Below is a small trained network, with its code and all its weights. Each question gives an input and a target symbol and asks what happens when units are switched off, that is, made to give their printed mean instead of their output.

import numpy as np


def w(rows, s, z=0):
    codes = np.array(rows[::2]) - 128.0
    scale = np.full(codes.shape[1], s)
    scale[-1] = z or s
    return codes * scale


def softmax(a):
    e = np.exp(a - a.max(-1, keepdims=True))
    return e / e.sum(-1, keepdims=True)


def log_softmax(a):
    a = a - a.max(-1, keepdims=True)
    return a - np.log(np.exp(a).sum(-1, keepdims=True))


def net(x, mask):
    ids = ['ΓΔΞΣαβεζηλμφψω'.index(c) for c in x.split()]
    T = len(ids)
    res = E[ids] + P[:T]
    u = 0
    for l in range(3):
        r = res
        for j in range(3):
            rows = slice(2 * j, 2 * j + 2)
            q, k, v = (r @ M[l][rows].T for M in (Q, K, V))
            z = softmax(np.where(np.tri(T) > 0, q @ k.T / 2**0.5, -1e9)) @ v
            o = O[l][rows]
            res = res + np.where(mask[u + j], z, o[:, -1]) @ o[:, :-1]
        u += 3
    return log_softmax(res[-1] @ U[:, :-1].T + U[:, -1])


Q, K, V, O = {}, {}, {}, {}
E = w([
[173,123,157,155,91,130,146,136,147],'Γ',
[113,180,105,86,144,123,157,156,113],'Δ',
[118,200,129,157,96,141,144,102,170],'Ξ',
[144,97,119,126,152,132,119,139,121],'Σ',
[147,146,123,127,142,105,132,100,137],'α',
[105,135,137,141,138,178,129,160,143],'β',
[134,139,109,88,110,169,186,135,124],'ε',
[134,132,102,165,119,117,140,146,186],'ζ',
[194,187,137,129,34,90,21,192,91],'η',
[33,164,104,148,171,138,98,92,76],'λ',
[114,146,185,88,162,159,73,96,131],'μ',
[86,146,121,126,107,133,165,133,6],'φ',
[135,56,147,255,115,106,91,104,155],'ψ',
[139,67,83,211,77,115,176,120,85],'ω',
],0.016)
P = w([
[133,146,133,96,145,145,135,115,167],'0',
[127,136,81,99,134,170,86,92,151],'1',
[168,169,91,135,171,181,115,99,114],'2',
[170,183,152,145,186,146,160,126,108],'3',
[92,119,159,120,117,55,149,154,148],'4',
[67,75,102,140,75,96,83,124,133],'5',
[137,105,85,178,98,210,146,120,103],'6',
[184,138,98,181,133,110,242,109,123],'7',
[140,100,162,166,116,4,237,109,129],'8',
],0.016)
Q[0] = w([
[138,148,144,116,105,168,111,56,122],'L0H0',
[177,73,152,97,156,155,102,110,83],'L0H0',
[178,134,44,159,121,251,106,74,107],'L0H1',
[67,68,38,70,28,137,39,113,149],'L0H1',
[178,138,26,151,120,236,112,50,113],'L0H2',
[207,202,215,172,232,118,240,120,116],'L0H2',
],0.012)
K[0] = w([
[97,131,107,146,134,179,149,114,123],'L0H0',
[124,77,178,120,160,149,127,143,113],'L0H0',
[174,169,211,164,205,110,190,166,113],'L0H1',
[201,160,69,179,173,209,109,105,98],'L0H1',
[173,178,249,168,210,110,225,156,110],'L0H2',
[33,72,206,69,84,58,168,148,167],'L0H2',
],0.013)
V[0] = w([
[119,68,222,106,163,177,113,166,129],'L0H0',
[143,150,153,148,73,172,71,127,106],'L0H0',
[133,88,5,135,131,120,153,113,177],'L0H1',
[135,164,100,164,181,41,73,111,141],'L0H1',
[72,215,122,188,70,150,165,95,168],'L0H2',
[86,119,117,166,163,191,106,250,161],'L0H2',
],0.012)
O[0] = w([
[101,179,128,146,106,101,133,104,179,3],'L0H0',
[161,118,94,141,180,52,96,89,104,181],'L0H0',
[145,139,102,151,125,249,121,137,119,181],'L0H1',
[92,172,230,154,167,170,104,182,110,194],'L0H1',
[143,41,105,110,204,93,94,215,125,140],'L0H2',
[92,215,59,176,132,97,131,167,189,147],'L0H2',
],0.013,0.0031)
Q[1] = w([
[109,94,75,173,137,141,85,81,85],'L1H0',
[37,110,193,105,64,125,144,227,136],'L1H0',
[216,173,97,182,107,112,87,202,86],'L1H1',
[139,65,153,148,186,24,78,199,50],'L1H1',
[230,170,123,108,153,190,141,158,148],'L1H2',
[118,106,107,206,133,46,128,57,3],'L1H2',
],0.0066)
K[1] = w([
[196,127,140,196,94,98,154,133,83],'L1H0',
[147,159,105,138,111,107,1,120,96],'L1H0',
[66,111,142,226,101,101,155,160,59],'L1H1',
[1,50,127,162,197,153,208,58,144],'L1H1',
[110,97,175,116,73,134,190,175,185],'L1H2',
[238,205,138,93,68,82,95,192,83],'L1H2',
],0.0067)
V[1] = w([
[24,110,99,149,92,128,37,123,71],'L1H0',
[173,163,124,68,133,136,38,119,162],'L1H0',
[188,152,157,99,51,105,118,196,151],'L1H1',
[97,121,123,164,119,109,176,138,76],'L1H1',
[75,95,97,178,226,148,200,54,107],'L1H2',
[73,159,42,125,170,134,100,89,2],'L1H2',
],0.0082)
O[1] = w([
[254,211,182,128,197,112,225,173,168,83],'L1H0',
[148,172,78,176,176,43,167,20,7,210],'L1H0',
[132,69,121,110,197,77,73,168,74,7],'L1H1',
[51,159,115,82,86,145,61,147,175,118],'L1H1',
[216,100,105,69,122,57,91,34,140,6],'L1H2',
[209,156,156,112,168,147,235,142,208,255],'L1H2',
],0.0075,0.003)
Q[2] = w([
[109,90,126,194,174,185,223,177,54],'L2H0',
[38,232,218,151,118,95,106,125,160],'L2H0',
[89,157,165,22,131,101,90,76,206],'L2H1',
[150,73,90,173,176,110,187,97,92],'L2H1',
[87,181,161,126,51,130,80,254,88],'L2H2',
[80,112,74,185,213,170,207,116,99],'L2H2',
],0.008)
K[2] = w([
[77,165,216,202,107,120,191,245,45],'L2H0',
[143,186,98,173,254,240,115,64,97],'L2H0',
[97,137,101,40,245,159,103,34,181],'L2H1',
[109,154,194,110,38,121,150,228,148],'L2H1',
[182,37,124,223,132,141,215,66,149],'L2H2',
[13,84,140,203,72,134,167,215,100],'L2H2',
],0.0067)
V[2] = w([
[195,93,52,151,96,111,161,135,115],'L2H0',
[168,130,59,174,145,170,68,137,132],'L2H0',
[207,185,108,111,69,90,34,158,44],'L2H1',
[59,153,97,45,200,161,158,100,125],'L2H1',
[204,73,162,248,48,96,95,148,159],'L2H2',
[139,177,98,60,29,125,149,253,27],'L2H2',
],0.008)
O[2] = w([
[26,76,91,37,121,147,125,191,131,174],'L2H0',
[20,165,140,147,153,145,170,165,109,208],'L2H0',
[3,117,188,4,76,87,203,152,146,253],'L2H1',
[189,148,170,235,93,103,166,254,83,64],'L2H1',
[132,177,80,110,252,120,6,25,101,49],'L2H2',
[110,203,132,104,10,106,31,238,95,81],'L2H2',
],0.0066,0.0028)
U = w([
[88,120,154,57,128,91,106,84,123,244],'Γ',
[161,50,242,162,125,176,119,89,31,119],'Δ',
[123,155,139,138,218,159,108,86,125,95],'Ξ',
[135,76,124,137,198,113,135,167,79,3],'Σ',
[107,151,200,161,155,83,129,112,128,136],'α',
[118,192,118,142,177,171,30,187,108,172],'β',
[120,75,68,148,91,143,172,112,90,9],'ε',
[197,98,138,86,90,72,128,105,150,214],'ζ',
[129,152,58,181,153,64,152,141,146,154],'η',
[142,95,137,182,118,52,180,60,88,68],'λ',
[174,134,159,155,186,141,167,159,153,53],'μ',
[105,210,137,170,39,215,192,30,173,159],'φ',
[147,161,163,150,90,128,97,199,121,187],'ψ',
[146,119,133,87,135,253,122,124,143,9],'ω',
],0.0061,0.005)

Each question gives the input, a string of symbols that net reads in full, and the target symbol t.
The units are the heads (2 rows each of Q, K, V and O). Each row of codes is followed by its name. A weight is (code - 128) times the scale printed after its matrix; where a second scale follows, it is the last column's (O and U).
mask holds one flag per head, layer by layer. A switched-off head (its flag False) gives its mean, the last column of its rows in O, instead of its output. The means were averaged over made-up inputs and are rounded, as every weight is.
A unit's drop is (log p(t) with every unit on - log p(t) with that unit switched off) / (log p(t) with every unit on - log p(t) with every unit switched off).
The circuit of an input: a set's keep is (log p(t) with only the set's units on - log p(t) with every unit switched off) / (log p(t) with every unit on - log p(t) with every unit switched off). Starting from all 9 units, units are removed one at a time, each time the one whose removal leaves the highest keep (on an exact tie, the one counted first), for as long as the keep stays at least 0.8.
circuit, biggest first: the units of the circuit, biggest drop first
unit that matters most: the unit with the biggest drop
heads that matter: for each layer, one digit per head in row order, 1 if its drop is at least 0.15 and else 0, layers parted by /
input Ξ λ Γ, target Σ: circuit, biggest first -> (L0H2)
input φ Σ Σ λ, target ζ: circuit, biggest first -> (L0H1 L1H2 L0H2)
input Σ α Σ Δ φ ω ζ α, target ζ: circuit, biggest first -> (L0H1 L1H2 L2H0)
input β ζ ψ, target η: circuit, biggest first -> (L0H2 L0H1)
input Σ λ Σ β ζ ζ, target φ: heads that matter -> 001 / 000 / 000
input α β Σ η ω Σ, target β: circuit, biggest first -> (L1H2 L2H2)
input μ Ξ α ζ, target λ: heads that matter -> 010 / 000 / 001
input λ ω β Σ ζ Σ Σ Σ, target β: heads that matter -> 111 / 000 / 001
input η φ α, target ψ: circuit, biggest first -> (L2H2 L1H2)
input ε λ φ, target ε: circuit, biggest first -> (L0H1 L2H0)
input ψ ζ φ α φ α Σ Σ, target ζ: heads that matter -> 010 / 001 / 000
input ζ ε ψ β α, target ε: heads that matter -> 010 / 000 / 100
input α α φ α α α, target ζ: heads that matter -> 010 / 001 / 000
input α Σ Σ, target Δ: heads that matter -> 001 / 000 / 000
input μ Σ α φ Σ α Σ, target ζ: circuit, biggest first -> (L0H1 L1H2)
input φ μ Δ φ Ξ α η Σ, target Γ: circuit, biggest first -> (L2H1)
input α ψ Σ ω ζ ω Σ φ α, target ω: circuit, biggest first -> (L0H1 L1H0)
input Σ β η Γ, target Γ: circuit, biggest first -> (L2H1 L1H1 L0H1)
input φ Σ ψ, target ζ: circuit, biggest first -> (L0H1 L1H2 L2H0)
input Δ ψ η α Σ α φ Σ, target ψ: heads that matter -> 000 / 011 / 001
input η Σ α Σ α α, target Δ: unit that matters most -> L0H2
input Σ η Σ ψ Σ Σ, target Ξ: circuit, biggest first -> (L2H2 L1H2 L2H1)
input η ζ ψ β Σ α α η, target φ: heads that matter -> 111 / 001 / 010
input Σ Σ α α φ β, target Δ: circuit, biggest first -> (L0H2 L0H1)
input Σ α μ Γ α φ Σ ψ ε, target ζ: heads that matter -> 010 / 000 / 100
input ζ α ω μ α Σ Ξ, target λ: heads that matter -> 010 / 000 / 000
input η Δ λ, target φ: unit that matters most -> L1H1
